Below are the code and all the weights of a small trained network. Each question names an input and a class and asks about switching units off, where a switched-off unit gives its printed mean instead of its output.

import numpy as np


def w(rows, s, z=0):
    codes = np.array(rows[::2]) - 128.0
    scale = np.full(codes.shape[1], s)
    scale[-1] = z or s
    return codes * scale


def norm(h):
    return h / np.sqrt((h * h).mean(-1, keepdims=True) + 1e-5)


def f(y):
    return y / 2 * (1 + np.tanh(0.7978845608 * (y + 0.044715 * y**3)))


def log_softmax(a):
    a = a - a.max(-1, keepdims=True)
    return a - np.log(np.exp(a).sum(-1, keepdims=True))


def net(x, mask):
    res = np.array(x, float).reshape(1, 3) / 4 @ E
    u = 0
    for l in range(2):
        y = f(norm(res) @ A[l][:, :-1].T + A[l][:, -1])
        res = res + np.where(mask[u : u + 5], y, B[l][:, -1]) @ B[l][:, :-1]
        u += 5
    return log_softmax(norm(res)[-1] @ U[:, :-1].T + U[:, -1])


A, B = {}, {}
E = w([
[162,184,122,85,86,174,190,123],'x0',
[152,90,124,150,61,209,183,90],'x1',
[139,85,212,99,174,133,91,5],'x2',
],0.0018)
A[0] = w([
[87,10,93,199,118,142,64,164,90],'0.n1',
[134,73,47,217,49,151,108,200,175],'0.n2',
[87,27,107,254,133,117,76,143,110],'0.n3',
[199,100,151,94,38,166,138,119,95],'0.n4',
[108,115,57,138,162,61,109,250,253],'0.n5',
],0.0038,0.0027)
B[0] = w([
[124,113,87,140,128,165,230,101,154],'0.n1',
[139,85,64,59,218,118,164,147,202],'0.n2',
[169,101,59,163,105,172,212,99,168],'0.n3',
[116,138,102,180,140,85,148,81,148],'0.n4',
[77,135,240,158,46,98,2,136,253],'0.n5',
],0.0049,0.0045)
A[1] = w([
[121,14,132,162,150,153,63,142,72],'1.n1',
[178,187,104,119,101,166,189,131,139],'1.n2',
[169,152,170,120,91,140,125,63,2],'1.n3',
[114,29,143,219,46,169,156,99,179],'1.n4',
[134,85,81,56,129,127,131,253,97],'1.n5',
],0.0048,0.0022)
B[1] = w([
[249,112,114,178,182,126,154,117,174],'1.n1',
[177,133,142,115,141,62,112,122,165],'1.n2',
[61,36,93,208,137,190,173,208,135],'1.n3',
[152,126,116,185,238,53,3,138,251],'1.n4',
[179,135,229,224,127,216,81,124,180],'1.n5',
],0.0046,0.0028)
U = w([
[194,153,50,84,152,96,235,49,146],'0',
[17,74,166,135,95,209,224,91,86],'1',
[53,210,212,112,11,52,29,188,164],'2',
[137,95,40,112,130,148,194,186,108],'3',
[86,133,55,101,24,169,137,159,1],'4',
[223,165,189,172,83,254,119,187,121],'5',
[147,61,103,236,212,98,57,95,161],'6',
[64,157,155,27,142,149,142,84,103],'7',
],0.0091,0.008)

Each question gives the input, the list of numbers given to net, and the class t.
The units are the neurons (one row each of A and B). Each row of codes is followed by its name. A weight is (code - 128) times the scale printed after its matrix; where a second scale follows, it is the last column's (A, B and U).
mask holds one flag per neuron, layer by layer. A switched-off neuron (its flag False) gives its mean, the last column of its row in B, instead of its output. The means were averaged over made-up inputs and are rounded, as every weight is.
A unit's drop is (log p(t) with every unit on - log p(t) with that unit switched off) / (log p(t) with every unit on - log p(t) with every unit switched off).
The circuit of an input: a set's keep is (log p(t) with only the set's units on - log p(t) with every unit switched off) / (log p(t) with every unit on - log p(t) with every unit switched off). Starting from all 10 units, units are removed one at a time, each time the one whose removal leaves the highest keep (on an exact tie, the one counted first), for as long as the keep stays at least 0.8.
units of the circuit, in order: the units of the circuit, biggest drop first
top k neurons: the k neurons with the biggest drops, biggest first
top k neurons in layer l: the k neurons of layer l with the biggest drops, biggest first
input [4,-3,4], class 7: top 3 neurons => [0.n5 0.n3 1.n4]
input [-4,-4,-1], class 2: units of the circuit, in order => [0.n5]
input [7,2,5], class 1: top 3 neurons in layer 1 => [1.n3 1.n1 1.n4]
input [8,7,2], class 0: top 2 neurons => [0.n5 1.n5]
input [8,-4,1], class 0: top 3 neurons in layer 1 => [1.n5 1.n4 1.n2]
input [2,6,-3], class 0: top 2 neurons => [0.n5 0.n4]
input [7,1,8], class 1: top 2 neurons in layer 0 => [0.n5 0.n2]
input [-8,7,-2], class 3: units of the circuit, in order => [0.n2 0.n1]
input [6,-4,6], class 7: top 3 neurons in layer 1 => [1.n4 1.n1 1.n5]
input [-1,3,-7], class 5: units of the circuit, in order => [0.n2 1.n5 1.n4]
input [1,8,-4], class 3: top 2 neurons => [0.n5 0.n2]
input [4,-5,8], class 7: top 3 neurons => [0.n5 1.n4 0.n3]
input [-4,8,-1], class 0: top 2 neurons => [0.n5 0.n2]
input [-8,8,-3], class 3: top 2 neurons in layer 0 => [0.n2 0.n1]
input [-2,-6,3], class 2: units of the circuit, in order => [0.n2 1.n4]
input [4,-4,4], class 7: units of the circuit, in order => [0.n5 1.n4 0.n3 1.n1]
input [-6,4,1], class 0: top 2 neurons => [0.n5 0.n1]
input [6,4,-2], class 0: top 2 neurons in layer 0 => [0.n5 0.n4]
input [8,5,5], class 6: top 3 neurons in layer 0 => [0.n2 0.n4 0.n5]
input [-1,2,-8], class 5: units of the circuit, in order => [1.n5]
input [2,-1,3], class 1: top 3 neurons => [0.n5 1.n4 0.n2]
